Below are the code and all the weights of a small trained network. Each question names an input and a class and asks about switching units off, where a switched-off unit gives its printed mean instead of its output.

import numpy as np


def w(rows, s, z=0):
    codes = np.array(rows[::2]) - 128.0
    scale = np.full(codes.shape[1], s)
    scale[-1] = z or s
    return codes * scale


def norm(h):
    return h / np.sqrt((h * h).mean(-1, keepdims=True) + 1e-5)


def f(y):
    return y / 2 * (1 + np.tanh(0.7978845608 * (y + 0.044715 * y**3)))


def log_softmax(a):
    a = a - a.max(-1, keepdims=True)
    return a - np.log(np.exp(a).sum(-1, keepdims=True))


def net(x, mask):
    res = np.array(x, float).reshape(1, 4) / 4 @ E
    u = 0
    for l in range(3):
        y = f(norm(res) @ A[l][:, :-1].T + A[l][:, -1])
        res = res + np.where(mask[u : u + 10], y, B[l][:, -1]) @ B[l][:, :-1]
        u += 10
    return log_softmax(norm(res)[-1] @ U[:, :-1].T + U[:, -1])


A, B = {}, {}
E = w([
[131,169,74,57,110,154,210,184,112,45,209],'x0',
[15,146,173,117,201,254,72,177,175,122,98],'x1',
[210,82,156,57,137,195,177,88,203,146,121],'x2',
[139,102,93,73,64,189,142,101,94,60,50],'x3',
],0.0047)
A[0] = w([
[51,103,115,136,129,43,92,147,77,112,136,58],'L0N0',
[175,254,145,99,132,117,178,205,130,78,129,118],'L0N1',
[113,119,160,103,134,89,62,79,131,146,79,64],'L0N2',
[123,103,132,86,122,105,111,133,90,171,144,41],'L0N3',
[152,71,144,73,143,88,161,99,159,119,128,126],'L0N4',
[158,196,115,206,162,135,83,121,193,134,212,143],'L0N5',
[153,185,85,137,116,73,160,62,122,141,136,175],'L0N6',
[157,88,159,176,137,109,91,145,125,146,91,158],'L0N7',
[116,174,185,82,189,186,124,78,126,109,100,248],'L0N8',
[93,139,127,151,81,118,95,127,86,80,117,171],'L0N9',
],0.0055,0.0016)
B[0] = w([
[165,149,109,136,201,142,148,63,97,118,177,222],'L0N0',
[137,92,99,216,175,169,33,131,152,81,107,220],'L0N1',
[172,184,155,180,124,221,24,61,107,75,136,188],'L0N2',
[148,110,151,177,131,130,136,174,160,144,207,114],'L0N3',
[52,135,99,129,227,143,117,99,78,90,102,189],'L0N4',
[99,44,94,73,80,182,73,153,83,190,75,224],'L0N5',
[19,10,211,152,150,136,92,149,153,94,1,230],'L0N6',
[118,134,60,142,178,145,149,192,145,43,121,207],'L0N7',
[105,120,151,124,102,79,126,128,31,120,113,251],'L0N8',
[135,178,82,41,205,160,151,76,102,160,33,202],'L0N9',
],0.0046,0.0028)
A[1] = w([
[192,110,153,124,126,99,196,110,133,133,134,37],'L1N0',
[253,190,154,195,108,128,28,109,185,69,137,254],'L1N1',
[113,127,158,221,169,74,145,211,225,195,194,160],'L1N2',
[126,108,165,115,213,168,119,101,4,96,146,252],'L1N3',
[137,124,172,129,207,65,109,176,165,181,235,144],'L1N4',
[82,159,153,128,107,166,27,100,160,91,119,194],'L1N5',
[153,149,218,101,121,210,153,108,210,137,134,69],'L1N6',
[65,114,87,162,128,124,59,96,96,162,118,147],'L1N7',
[199,77,211,60,127,192,145,65,216,146,140,185],'L1N8',
[100,140,88,119,141,109,201,216,155,72,190,167],'L1N9',
],0.0046,0.00067)
B[1] = w([
[73,165,138,209,141,96,200,173,166,161,147,129],'L1N0',
[154,71,93,116,128,168,79,159,161,84,233,146],'L1N1',
[166,186,148,70,28,152,126,75,103,76,64,187],'L1N2',
[80,78,133,121,113,130,151,85,143,207,193,254],'L1N3',
[159,180,82,62,90,208,102,88,99,120,2,179],'L1N4',
[155,117,162,87,116,118,138,195,125,102,137,206],'L1N5',
[120,167,102,214,192,50,157,219,139,120,114,154],'L1N6',
[173,133,133,124,133,100,198,117,122,82,176,221],'L1N7',
[153,224,66,130,157,103,125,103,36,146,230,205],'L1N8',
[150,188,167,228,93,102,57,150,196,128,142,164],'L1N9',
],0.0055,0.0039)
A[2] = w([
[147,116,122,210,54,34,172,84,163,114,127,143],'L2N0',
[60,163,196,138,211,111,127,113,77,74,128,206],'L2N1',
[150,184,106,79,21,182,126,110,65,117,73,130],'L2N2',
[130,139,130,186,138,133,38,172,199,46,167,251],'L2N3',
[33,170,190,92,111,142,135,208,130,155,122,84],'L2N4',
[117,97,95,190,165,160,88,82,63,116,18,232],'L2N5',
[76,2,95,40,127,155,132,121,138,103,193,215],'L2N6',
[191,97,64,103,118,75,163,114,151,117,53,192],'L2N7',
[59,236,71,160,211,63,139,83,127,133,142,96],'L2N8',
[75,171,29,95,69,116,180,160,174,59,137,135],'L2N9',
],0.0047,0.0014)
B[2] = w([
[73,110,189,151,205,194,168,215,172,53,116,169],'L2N0',
[142,113,103,160,175,62,213,110,222,89,158,200],'L2N1',
[150,232,218,117,129,137,70,174,14,171,130,203],'L2N2',
[253,58,94,198,57,135,116,99,154,126,118,181],'L2N3',
[110,123,168,156,152,78,175,173,103,60,85,167],'L2N4',
[178,160,79,106,75,176,135,148,160,167,214,254],'L2N5',
[133,84,137,146,53,114,102,94,104,225,19,178],'L2N6',
[37,180,174,119,173,145,86,206,136,130,108,179],'L2N7',
[126,133,135,6,174,125,138,95,65,198,184,174],'L2N8',
[177,104,124,180,168,127,37,56,209,192,204,158],'L2N9',
],0.0056,0.0053)
U = w([
[134,223,164,81,67,193,56,142,65,167,95,148],'0',
[214,91,93,212,115,174,68,106,206,87,193,146],'1',
[103,170,79,83,208,107,192,81,98,163,234,138],'2',
[50,86,219,161,164,128,196,234,160,67,80,134],'3',
[105,51,111,112,50,122,153,71,153,198,96,130],'4',
[124,175,92,57,56,19,136,106,231,95,87,11],'5',
[111,184,96,68,19,32,161,119,237,110,117,2],'6',
[112,170,103,40,32,12,132,122,243,103,116,2],'7',
],0.011)

Each question gives the input, the list of numbers given to net, and the class t.
The units are the neurons (one row each of A and B). Each row of codes is followed by its name. A weight is (code - 128) times the scale printed after its matrix; where a second scale follows, it is the last column's (A, B and U).
mask holds one flag per neuron, layer by layer. A switched-off neuron (its flag False) gives its mean, the last column of its row in B, instead of its output. The means were averaged over made-up inputs and are rounded, as every weight is.
A unit's drop is (log p(t) with every unit on - log p(t) with that unit switched off) / (log p(t) with every unit on - log p(t) with every unit switched off).
The circuit of an input: a set's keep is (log p(t) with only the set's units on - log p(t) with every unit switched off) / (log p(t) with every unit on - log p(t) with every unit switched off). Starting from the 12 units with the biggest drops (on a tie, the unit counted first), units are removed one at a time, each time the one whose removal leaves the highest keep (on an exact tie, the one counted first), for as long as the keep stays at least 0.8.
circuit, biggest first: the units of the circuit, biggest drop first
unit that matters most: the unit with the biggest drop
k most important neurons: the k neurons with the biggest drops, biggest first
k most important neurons of layer l: the k neurons of layer l with the biggest drops, biggest first
input [3,-6,5,1], class 3: circuit, biggest first	L0N6, L2N5, L2N7
input [8,4,7,7], class 1: unit that matters most	L2N9
input [3,-1,-1,2], class 4: 2 most important neurons of layer 0	L0N1, L0N7
input [1,-7,-1,-6], class 3: circuit, biggest first	L2N0, L0N6
input [-1,-5,-6,-6], class 0: 2 most important neurons of layer 0	L0N4, L0N8
input [-2,-6,7,6], class 2: 4 most important neurons	L1N8, L0N5, L1N0, L1N4
input [4,-5,-5,-5], class 0: 2 most important neurons of layer 0	L0N8, L0N4
input [-2,-8,-7,-2], class 3: 3 most important neurons	L2N0, L0N6, L1N8
input [-1,-7,-5,-7], class 0: circuit, biggest first	L1N4, L1N2, L2N1
input [4,-8,-7,4], class 3: circuit, biggest first	L2N0, L0N6
input [2,-2,0,0], class 4: 2 most important neurons	L2N6, L0N6
input [-7,3,-8,0], class 2: 3 most important neurons	L0N9, L0N0, L0N1
input [5,-6,5,-3], class 3: 4 most important neurons	L2N0, L0N6, L0N2, L0N9
input [2,-3,0,-5], class 0: unit that matters most	L1N2
input [7,5,8,5], class 2: 3 most important neurons of layer 2	L2N3, L2N5, L2N0
input [-2,-6,-1,-4], class 3: circuit, biggest first	L0N6, L2N0
input [7,5,6,-7], class 0: circuit, biggest first	L1N4, L1N2, L0N9
input [7,-1,2,5], class 1: 3 most important neurons	L0N5, L1N9, L2N9
input [1,4,-4,-3], class 2: 3 most important neurons	L0N0, L0N6, L1N1
input [6,-3,5,-6], class 0: 2 most important neurons	L1N4, L1N2
input [2,-4,-2,-5], class 0: 2 most important neurons	L1N4, L1N2
input [1,6,1,-4], class 3: circuit, biggest first	L2N4
input [3,4,6,3], class 2: circuit, biggest first	L1N8, L1N6
input [-1,3,6,-5], class 2: 3 most important neurons	L1N8, L1N6, L0N5
input [-8,7,-1,5], class 1: 3 most important neurons of layer 0	L0N2, L0N5, L0N6
input [8,2,-5,-6], class 1: 3 most important neurons	L0N1, L1N9, L2N3
